Each row has a name. Each question is about the rows just above it.

Q729: [ -9.3  -2.4  55.0  41.7   5.8 -33.0 -40.3 -24.1  -9.9  22.1 -23.8 -84.1
  14.5]
Q941: [ 12.6  -3.4  65.0  37.4  -2.4  -4.5 -38.8 -57.2 -26.3 -17.4  20.4 -67.1
 -13.2]
Q90: [-39.0 -12.4  37.8 -12.6 -22.2  39.9   2.1 -38.9   2.1  -1.8  72.8   4.6
 -61.1]
Q837: [-44.5 -11.9 -35.8 -47.0 -22.2 -38.9  39.9   2.1   2.1  70.6  -4.8  44.1
 -20.9]
Print row Q941.  [ 12.6  -3.4  65.0  37.4  -2.4  -4.5 -38.8 -57.2 -26.3 -17.4  20.4 -67.1
 -13.2]
Print row Q837.  [-44.5 -11.9 -35.8 -47.0 -22.2 -38.9  39.9   2.1   2.1  70.6  -4.8  44.1
 -20.9]
Print row Q90.  [-39.0 -12.4  37.8 -12.6 -22.2  39.9   2.1 -38.9   2.1  -1.8  72.8   4.6
 -61.1]
The next 3 entries after [-22.2 -38.9  39.9   2.1   2.1]:  [70.6 -4.8 44.1]
Q90 without one entry, shuffled: [-12.4 -22.2  72.8 -61.1   4.6   2.1  -1.8 -12.6  39.9 -39.0  37.8   2.1]. Gone:  [-38.9]
What are the next 3 entries after [-2.4 55.0]?  [ 41.7   5.8 -33.0]

Q78: [ 76.1 -18.2  22.1  30.9 -49.7 -77.4  19.4 -81.0   8.5 -63.0  29.9 -38.0
 -58.0  77.1  11.1  62.3 -27.1  81.7  70.5  63.7  62.3  15.3  27.9   4.9
  39.8 -48.4 -29.8   1.8 -65.0  61.2  -3.1   1.1 -35.7 -73.2 -66.2  65.7
 -61.6 -50.6  64.6  75.7 -80.0 -41.9  46.4  65.8  83.0 -50.3]
Q714: [-45.1 -14.2 -32.4  64.4  23.0  77.8  29.7   9.3 -56.8 -26.8 -75.8 -25.4
  77.5 -59.1  33.0  -7.1  55.1  58.8   4.7  67.8 -74.9  33.2  63.2 -82.0
  -5.9  36.6 -22.3 -58.6  23.5 -62.3 -43.1   8.9 -56.8 -56.6  76.1 -15.4
  71.9  21.0 -67.8  59.0  -4.7  -1.9   4.7  15.9 -60.4  47.8]
Q190: [-34.9  33.5 -37.2  52.4  35.9 -21.5  13.2 -65.7 -57.9  22.3  63.3 -72.0
  61.6  60.7 -70.2  28.7 -26.1   7.8 -49.3  16.7  13.2 -62.6 -41.6 -50.2
  22.6 -14.2  -2.0  40.6  49.7  -7.8 -16.8  24.4 -52.2 -44.3  39.8  67.5
 -29.7 -34.2 -19.4   2.2 -83.5 -48.0  27.9 -36.9 -71.6  16.5]
Q195: [-68.3  16.9  46.9  72.0 -70.0 -82.5 -46.0 -17.1   7.7 -63.6 -75.2 -36.8
  76.6  -0.3  76.8 -33.9  -8.6  24.3  83.2  51.8 -38.2  18.6  56.8  -1.2
   5.4  33.2  33.5  45.6  -7.1  54.4  59.3  30.8 -45.6 -38.5  11.8 -68.6
  21.6  65.7 -63.0  -2.1  13.7 -46.9   4.7 -78.3 -36.3  -1.2]
Q931: [ 46.9 -35.1 -37.6  48.7  56.1  17.0 -23.3  17.4  49.4 -53.6  19.2   6.3
 -36.7 -64.3  12.4 -61.7 -11.7  30.5   5.0  43.1  18.7 -63.4  -8.5  70.9
  61.8 -32.5  73.7 -23.6  10.2  41.6 -35.8 -46.4 -67.4 -69.0 -28.7 -53.7
  53.6  40.0  78.0  74.5 -81.7 -65.2  20.7  11.2 -60.2 -34.5]
Q567: [-60.0  66.7  22.9  -0.8 -79.1 -68.6 -47.9  69.8 -16.0 -24.7 -15.1  36.8
 -47.4 -15.9  54.1 -52.7  41.9  36.4 -61.0  -1.2  21.6 -21.8  11.9 -76.8
  62.3 -83.2 -83.0  54.9  37.2   0.8  64.3  70.1  10.3 -50.7 -56.2 -27.5
 -48.6   6.2 -26.9 -56.0  36.7 -14.5 -36.4  73.4 -62.4 -46.1]
Q396: [ -3.7 -71.2  -8.4 -59.8  75.6  32.7 -22.9  42.8 -67.3 -38.3 -61.6  10.2
  39.0  57.2 -69.3 -81.7  -6.6 -30.9   5.6 -67.3  63.1  17.4  69.7 -20.7
  58.2  66.4  41.0  15.3 -48.9 -38.2  79.8   1.8 -26.4  19.2  -7.4  61.9
 -21.0  70.5  17.6 -54.9 -18.7   3.2 -23.2  49.4 -65.6  23.0]
Q229: [-82.0  82.7 -74.8  11.4 -75.2  25.1   9.8 -43.4 -22.1 -12.8  68.0  16.9
 -20.7 -73.4  37.7  61.5  36.9 -19.8 -12.0  32.2 -74.7 -74.9 -60.9  71.2
  32.2 -15.3 -52.0  69.5  22.6 -31.3  64.2  23.8  -9.0 -37.3 -35.5 -72.4
 -49.7  13.3   5.4 -27.6  77.0 -34.3 -40.2 -42.5  82.4  14.1]
Q57: [-82.0  82.7 -10.0  11.4 -75.2  25.1   9.8 -43.4 -22.1 -12.8  68.0  16.9
 -20.7 -73.4  37.7  61.5  36.9 -19.8 -12.0  32.2  22.6 -74.9 -60.9  71.2
  32.2 -15.3 -52.0  69.5  22.6 -31.3  64.2  23.8  -9.0 -37.3 -35.5 -72.4
 -49.7  13.3   5.4 -27.6  77.0 -34.3 -40.2 -42.5  82.4  14.1]
Q605: [ 54.3  72.9  58.6 -50.9  28.2  23.2 -29.0  17.7 -73.9 -65.0  22.0   7.6
  -8.0 -23.6  68.8  20.2 -24.8 -12.4 -54.8   7.2 -20.5  31.7  49.1  73.6
  62.8   0.0  67.5  59.1 -75.4  41.5  77.9 -11.4 -13.2  67.5 -11.6 -45.6
   1.2 -49.1 -39.1 -48.5  11.8 -66.4 -16.6 -17.7  -8.9 -55.1]
Q136: [ 74.3 -82.5 -50.9  -5.4  59.8  47.8  16.9 -10.3  -4.3  55.5 -41.4 -31.5
 -25.0  69.2   6.1  70.7 -26.4   5.6 -75.3 -80.6 -33.6 -18.5  -0.2  70.0
 -30.0  76.0 -83.0  10.5 -24.6  48.8  -3.3  43.4 -80.3  44.9 -80.4  -9.7
  12.4  -0.9  -1.2  -5.5 -62.7  -6.6  28.7 -25.0 -72.3 -64.4]
What are the next 3 entries after [  8.5 -63.0  29.9 -38.0]?  [-58.0  77.1  11.1]
Q396 without one entry, shuffled: [-21.0  49.4  15.3  -8.4 -61.6  66.4  42.8  58.2   5.6 -18.7  -3.7  32.7
  17.6   3.2  69.7  57.2  17.4   1.8 -67.3  63.1 -54.9  61.9  41.0  19.2
 -81.7 -48.9 -71.2 -65.6 -23.2  79.8  70.5  39.0  -6.6 -20.7 -59.8 -22.9
 -69.3  10.2  -7.4  23.0 -26.4 -30.9 -67.3  75.6 -38.3]. Gone:  [-38.2]
Print row Q605.  [ 54.3  72.9  58.6 -50.9  28.2  23.2 -29.0  17.7 -73.9 -65.0  22.0   7.6
  -8.0 -23.6  68.8  20.2 -24.8 -12.4 -54.8   7.2 -20.5  31.7  49.1  73.6
  62.8   0.0  67.5  59.1 -75.4  41.5  77.9 -11.4 -13.2  67.5 -11.6 -45.6
   1.2 -49.1 -39.1 -48.5  11.8 -66.4 -16.6 -17.7  -8.9 -55.1]

